Each row is followed by its class.
[  4  -4 -24  24 -33  20 -34  -7 -11  60 -36 -25  45  39 -27 -30 -48  47
  32 -37  -7 -83  40 -40 -15   8 -47  16 -92   3 -18  32  22 -27]	til
[ 35 -13 -26 -25 -14  16 -35 -21 -26  66 -30 -35  66  61 -28 -23 -43  39
   8 -40  24 -93  34 -47 -43   3 -81   0 -87 -14 -19  42  19 -37]	tirek
[ 45  -2 -17 -19  81  43   3  -7 -71  -4  -7 -21  21 -11  -1  53 -47 -17
 -41 -94 -28 -22  45  53 -30  76  12 -13   7 -33 -38  -5  29   2]	gamuv
[ 23  16 -24 -15 -11  20 -37  -4 -12  76 -15 -49  47  23 -20 -34 -48  54
  14 -56   1 -82  45 -49 -41  -1 -51   8 -93  -1  -2  26  12 -21]	tulo
[  58   13  -22   -7    2    0  -60  -11  -15   74  -27  -61   26   34
  -20  -27  -56   23   27  -43   -8  -60   26  -45  -16    9  -82   -7
 -100  -22   -9   33   45  -18]	vizoz
[ 31   3 -24   8   2   8 -55  -9 -13  58 -46 -16  35  41 -21 -43 -48  55
  12 -45 -19 -82  61 -59 -20   7 -41  34 -89  -4 -19  21  24 -27]	til
[-25   2 -11  -8  76  70  17 -66 -44  23 -21  14  71  54 -10  36 -20  50
  -1  49  -6 -17  75  53 -21  20  13 -73  10 -20  -1  30  14 -32]	Pinup
[-38  -1 -18 -31  55  58  11 -31 -24  41  -7   4  70  51  23  38  -9  37
  -3  74 -28 -27  36  73 -13  26  15 -66   0  -7  -4  41   5 -34]	gul
[  3  -1 -10   6 -20  14 -33  11 -27  71 -20 -36  41  33 -22 -29 -53  16
   4 -37 -37 -81  30 -46 -19   5 -70   4 -80 -17 -18  35  15 -34]	gul
[ 34  14 -37 -17  -3  26 -48  -9 -18  57 -47 -25  46  52 -24 -41 -47  69
  25 -35 -14 -74  61 -52 -11 -14 -51  27 -99 -14 -28  27  34 -34]	til
[  3  25  -1  30 -33  28  -6  -8 -28  67 -14 -40  50  46 -22 -34 -65  24
  13 -31 -16 -72  30 -48 -31   8 -71   6 -76 -13  -6  17  27 -18]	daf
[ -4  -2  -8  28 -30  27 -14 -16 -13  69   2 -29  38  40 -36 -32 -58  20
  18 -47 -14 -87  40 -47 -13  -4 -43  -3 -67  -1  -4  15   0 -31]	Pinup
[ -4   5  -2  31 -23  19 -21 -12 -24  64   0 -20  32  41 -38 -32 -55  18
  14 -46 -16 -73  31 -55  -6 -10 -53   8 -63   2  -1  14  -4 -21]	Pinup
[ 13   6  -6  20 -41  10 -25 -20 -19  69   1 -35  30  54 -15 -35 -53  30
   6 -68   1 -86  40 -36 -25   2 -75   0 -96 -10 -26  17  24 -33]	Pamok
[ 14  14 -10   9 -33  18 -27 -21 -15  51 -21 -49  19  49 -23 -21 -50  38
  15 -50  -4 -87  27 -45 -18  18 -68   0 -82 -25 -11  42  22 -29]	keta
[ 15 -13  34  -2 -91 -48 -39  20 -15 -28  10   9 -47   0  14  -9  16 -52
 -29   9  68   7  24 -27 -24  24  -4 -59 -56 -19 -33  -4  -5  12]	Pamok
[-24  26 -20  -9  56  57  23 -51 -36  34 -15 -12  79  39  13  29 -27  39
  15  53 -14  -5  45  59 -33  48   5 -71  -8 -10   0  40  22  -5]	daf
[  -9  -18    2   -1  -85  -25  -34   27   10  -23    8   25  -56   10
  -13  -27   16   -8   -4   46   71   20   43  -47   -3   13  -10  -59
 -107  -35  -13   16   29   27]	fedot
[  -1   -1  -13  -30 -100    0  -27   30   10  -29  -10   -5  -35  -16
  -28   -9   23    5    4   48   87   29   42  -32  -15    4   -4  -81
  -80  -25   -9   19   24   38]	tulo
[-17  11 -36 -10  65  61  14 -50 -26  12 -34 -22  65  40  15  41 -14  42
   8  67  -3 -22  52  69 -32  36  25 -61  -7 -20  -7  49  13 -27]	mune
[ 15 -11  10   0 -74  17 -14  38  -1 -41 -26  14 -53   8 -41 -14  15   3
   7  67  68  43  55 -38  11 -18 -22 -63 -85 -41 -17  19  25  52]	tekob
[ 33  27 -29 -28   4  30 -29  -9 -23  69 -20 -51  49  31 -19 -27 -50  57
   7 -49   1 -73  47 -43 -36 -11 -51   3 -82 -10 -10  21  16 -28]	tulo
[ 40   7  11  22  14  25 -31  -6 -15  62 -25 -43  24  42 -23 -31 -57  45
  15 -36 -18 -79  63 -54 -15 -10 -62  21 -93 -12  -3  32   0 -10]	tekob
[-13   2   5   1  69  75  36 -44 -13  33  -2   2  57  55   8  45 -12  50
  10  71  -8 -18  49  76  -6  14  17 -58  -2   0   2  25  -8  -9]	tekob
[ 49  -5 -34  -8  91  31   2  -8 -42 -14 -21 -14  19 -26  -4  49 -29 -18
 -40 -45 -35 -43  38  28 -45  59  51   4  -8 -22 -34  -6  -2  -4]	mune
[  1 -11 -24  -2 -89  -6 -24  41   2 -50 -21  -8 -64  -6 -18 -22  17 -25
   1  61  60  26  43 -47   5  -7  16 -60 -73 -42 -20  20  23  45]	mune
[-26   3  -7 -19  50  71  30 -46 -28  31   2 -13  81  63  30  48 -18  52
   9  45   1 -19  49  99 -19  51  17 -67   6  -1  -5  22  32 -25]	gamuv
[-36  73  36  22  69 -32   3 -63 -70 -39 -11   1 -54  16  17  52 -40 -39
 -21 -46 -51  19  34  46  14 -17 -24  -9  85 -64  12  36 -13   1]	keta
[  7  21  -3  33 -29  15  -7  -4 -16  74  -5 -45  57  36 -17 -37 -62  14
  26 -37 -18 -75  12 -51 -31  17 -51   6 -84   8  -6  18  11  -9]	daf
[ 28   1 -11  -7 108  34  -4 -20 -65   3  -7  19   9 -14 -17  36 -41 -14
 -47 -75 -52 -31  49  12 -18  33  26   5  28 -28 -17 -17 -14 -12]	Pinup
[  6  -4 -18 -20  77  48   0 -30  -3  66  -2 -10  64  42  29  43  -6  23
  24  53 -13 -10   3  76  -5  56  22 -84  -9   5   6  22  13  -8]	vizoz
[ 34  -5 -15  -9  71   2 -14 -17 -51   6  13   2  -3 -27   4  41 -39 -16
 -40 -90 -36 -37  60  25 -39  53  15   3 -20 -18 -39 -18   1   4]	Pamok
[ -4 -10 -15  -1 -90   7 -26  37 -13 -36 -12  23 -61   7 -45 -27   6 -15
  -5  38  61  39  47 -62  24 -19  -6 -62 -62 -33 -12   3  18  44]	Pinup
[  13  -36    0  -23 -105  -14  -18   17   -8  -21  -14   18  -28   19
  -41  -14   26  -19  -14   48   88   21   25  -43   -5    7  -42  -81
  -57  -35  -26   23   29   38]	tirek
[-24  12 -23 -43  55  76  28 -34 -19  55   4 -12  91  42  23  48  -2  57
   6  58  16 -21  21  82 -28  26  36 -77   4   9   5  20 -10 -29]	tulo
[ 51   3 -21 -26  87  25 -15  -6 -51   0 -19 -15   9 -23 -10  66 -41 -15
 -47 -78 -27 -35  25  20 -34  81  24  -1  -4 -39 -33   3  -4  -9]	keta
[ 47  -9  -8 -12  93  18   1 -20 -48  15  15  10  19 -15   3  48 -33 -12
 -43 -66 -33 -37  29  40 -50  76  28  -2 -33 -17 -37  -9   5 -13]	fedot
[-27   3 -13 -18  69  47  19 -63 -20  41   6   2  71  46  12  37  -8  52
  15  42   1 -17  43  80 -25  53   9 -79 -36 -15  -6  42  20 -30]	fedot
[ 26 -25   4 -10 -89 -21 -40  25  -7 -37 -32  15 -33  -3 -11 -13  19 -24
 -21  37  68   8  34 -29 -10  20  19 -51 -51 -21 -39   1  15  13]	til
[ 44 -14 -22   2  87  -2 -42 -13 -33  15 -39  -8   0 -36  16  46 -47  -6
  -4 -72 -36 -32  51  36 -61  77  16 -12 -29 -16   1   9  27  18]	vizoz
[-11  -6 -41 -22  57  54   0 -62 -24  32 -32   7  73  34   4  34 -13  70
  16  48 -14 -27  66  68 -22  44  26 -63 -18  -4 -25  42  28 -21]	til
[  -8  -11   -7  -13 -113  -26  -36   32    3  -32    0    1  -57   -2
  -16  -18   14  -14   12   17   79   28   56  -42    2   -4  -17  -67
 -104  -33  -26    8   26   39]	Pamok
[-14 -20  -5  -2 -79   0 -24  29 -11 -31  -8  22 -60   2 -41 -33   8 -12
  -2  42  51  34  64 -65  26 -22   2 -67 -54 -40  -6   7  18  41]	Pinup
[-42  -8 -18 -38  57  62  20 -26 -18  39   0  -3  73  35  18  43   0  33
   6  68 -31 -20  32  78  -2  32  25 -74   4 -13  -4  40   2 -33]	gul
[-66  69  24  24  69 -32   7 -55 -54 -25 -16   9 -43  12  15  31 -44 -39
 -22 -27 -74  26  44  55  29 -45 -28 -13  93 -61  19  46  -1  -6]	gul
[-49  60  32   2  57 -54  -8 -54 -39 -29  -7 -26 -18 -14  14  45 -21 -32
  -6  -3 -39  20  59  51  -1 -35  -2   0  67 -49  23  25 -14   4]	mune
[ 26  21 -25  -6 -11  42 -27  -8 -44  46 -23 -61  31  65 -21 -36 -65  46
  16 -72  -5 -63  70 -26 -10   6 -90   6 -80 -34 -16  35  60 -19]	gamuv
[-28   1 -10 -21  46  51  16 -47 -26  36  15  -8  66  54  32  44  -4  43
  15  36   8 -22  43  78 -13  31  17 -66 -20   2 -11  20   1 -26]	Pamok
[ -3   0  -1 -23 -85  -9 -32  31   7 -27  -7  15 -43 -15 -27 -16  26   2
 -11  43  71  27  50 -43 -13   0  -8 -68 -68 -30  -6   6  23  38]	tulo
[ -3 -15   2 -24 -83  -8 -30  44 -12 -29 -17   8 -52  -1 -20 -20  15 -26
 -19  57  34  28  46 -41  13  -4 -15 -72 -60 -53 -25  26  28  23]	gul
[ 38   6  28  36   1  27 -20 -18 -18  59 -21 -29  39  45 -30 -24 -49  29
   7 -39 -14 -89  40 -34 -30   8 -78  10 -84  -6 -12  28  -1 -27]	tekob
[ 50  10 -16 -20  94  15 -13 -10 -53   3  -8  -3   4 -22  -3  64 -38 -14
 -40 -76 -44 -38  15   9 -26  74  34  -1 -10 -28 -36   0 -13   1]	keta
[ 13 -20  12  -5 -87 -12 -25  22 -35 -41  -7 -10 -38   8  -2 -14   3 -34
 -26  -8  66  11  33  -5  -4  34 -10 -75 -33 -32 -26   4  34  32]	gamuv
[  4  -4 -15 -32 -93  -3 -25  31   4 -33 -10   2 -37 -19 -32 -12  22   3
  -9  34  84  25  40 -35 -14   2   1 -78 -73 -27 -12   5  25  39]	tulo
[ 14  -8 -43  -7  54  18 -26 -24 -28 -11 -59  22  17 -17 -12  26 -36  36
  -9 -59 -27 -37  80  30 -49  44  22   8 -23 -21 -25  10  34  -5]	til
[ 14  -3 -44   8  72  10 -14 -16 -33 -14 -38  -9   0 -33  13  37 -46   2
 -19 -54 -41 -49  70  28 -64  49  55   2 -19 -19 -16  13   6  10]	mune
[-24  25 -15  -8  66  59  23 -54 -34  36 -19  -8  89  46  17  31 -28  43
  14  62 -13 -13  49  58 -41  49  12 -67  -8  -9   1  37  20 -15]	daf
[  9  20  -3  26 -30  22 -14   3 -24  71 -13 -45  59  40 -12 -33 -63  19
  20 -32 -12 -78  17 -52 -35  18 -55   8 -85   0  -7  17  11 -20]	daf
[ 37 -11 -12 -21  88  15   2 -10 -37  23  20   3  17 -25  -6  39 -26 -12
 -35 -74 -35 -33  29  34 -35  69  20  -2 -31 -25 -31 -12   5 -11]	fedot
[-48  61  22  -2  62 -50 -22 -67 -32 -19 -26   6  -5  -1   3  38 -26  -2
  -4 -24 -39  20  68  56  13 -27 -15  14  71 -40  15  21   1 -11]	til
[ 34 -12  43  13 -60 -13 -23  16 -18 -36  -9   0 -35   4  -8   3   7 -45
 -27  41  62  -3  22 -16 -15  11  -8 -60 -46 -22 -24   8 -20  15]	tekob
[ 14  13  -1  12 -23   9 -26  -8 -13  82  -6 -40  56  25 -14 -23 -45  37
   3 -56   4 -92   7 -40 -42  13 -43   0 -74  18  -1  15  -7 -24]	tulo
[   3   -5   -2  -12 -113  -30  -32   26   -2  -33    3    8  -72    2
  -17  -24   14  -14   -7   20   73   36   53  -44   11   -8  -18  -71
  -87  -36  -33    1   32   48]	Pamok
[  6  27   0  31 -33  21 -13  -7 -26  67 -17 -38  49  46 -17 -38 -66  24
  12 -33 -17 -75  28 -53 -34   8 -69  11 -77  -9  -5  15  21 -20]	daf
[ 11 -12 -32  -9 -95  -3 -27  44   5 -55 -26  -2 -55  -3 -27 -20  18 -22
  -7  65  74  24  44 -46  -4   0  11 -59 -82 -39 -27   9  26  41]	mune
[ 26  -2 -19 -34  91  25 -10   7 -47  10 -15  -1  15 -28  -3  49 -36 -20
 -48 -55 -63 -30  35  29 -22  50  22  -3   5 -37 -31   6  -1 -18]	gul
[ 16   4 -27  -9  69   3 -20 -16 -28  13 -26   6  12 -44  15  36 -43  25
 -30 -91 -28 -53  58  30 -82  56  47   1 -11   5   0  -5  -5  13]	tulo
[-57  57  55   4  57 -70  -5 -63 -30   5  39  -5 -24  -8  11  39 -21 -44
 -12 -36 -39  29  48  66   4  -8 -34  -5  57 -47  26  17 -11  -6]	fedot
[-60  62  47   8  73 -56  -8 -66 -44   6  17   7 -19  -3  -8  25 -31 -32
 -15 -41 -59  34  56  37  27 -45 -17   0 104 -36  37   7 -26   8]	Pinup
[  14  -36  -11  -34 -114  -11  -27   25  -14  -25  -16   19  -26   16
  -41   -9   25  -16  -16   50   98   13   20  -45  -12    5  -49  -76
  -69  -37  -31   19   28   31]	tirek
[ 15   2 -19 -12  83  46  -9 -50 -28  45 -24  -4  61  30   8  52 -15  25
  14  43 -12  -4  26  74 -25  68 -13 -88 -18 -18  -5  37  38 -11]	vizoz
[ 19 -17  21   1 -93 -26 -40  28 -10 -41 -38  26 -41   7  -7 -15  19 -19
 -21  38  63   7  30 -38  -4   8  13 -44 -47 -20 -31  -4  12  16]	til
[-36  65  59  27  71 -44   0 -68 -46 -16   0 -18 -27  -3  -8  45 -36 -32
  -9 -30 -42  25  62  61  15 -39 -49  -1  79 -44  29  26 -27  13]	tekob
[-30  58  58  14  64 -36   0 -63 -39  -5   2 -17  -9  -5  -2  46 -31 -27
  -4 -26 -38  16  49  69   1 -26 -41  -6  65 -35  23  30 -27   6]	tekob
[ 14  -3  -1 -18 -98 -12 -35  42  -4 -39 -17  -2 -79   7 -18 -12  14 -12
  -5  40  64  29  32 -66  14  12  -7 -61 -76 -49 -21  20  21  43]	keta
[-12 -12 -32 -34  44  72  18 -42  -5  36 -16   8  86  55  13  33   5  67
  18  81   2 -26  48  76 -11  29  42 -57 -10   9 -21  19  16 -37]	til
[ 23 -30 -32  -7  70  12 -11 -32 -46  18 -30  18  27  -3   8  42 -44   4
 -33 -75 -22 -67  46  33 -76  65  11  -5  -2  -7 -17  19   0   3]	tirek
[  -2   10   -4   -6 -103   -5  -17   54   -7  -30  -10    3  -43    4
  -16  -28    5  -25    8   61   64   46   27  -63    7   -2   -1  -61
  -79  -31  -11    3   25   57]	daf
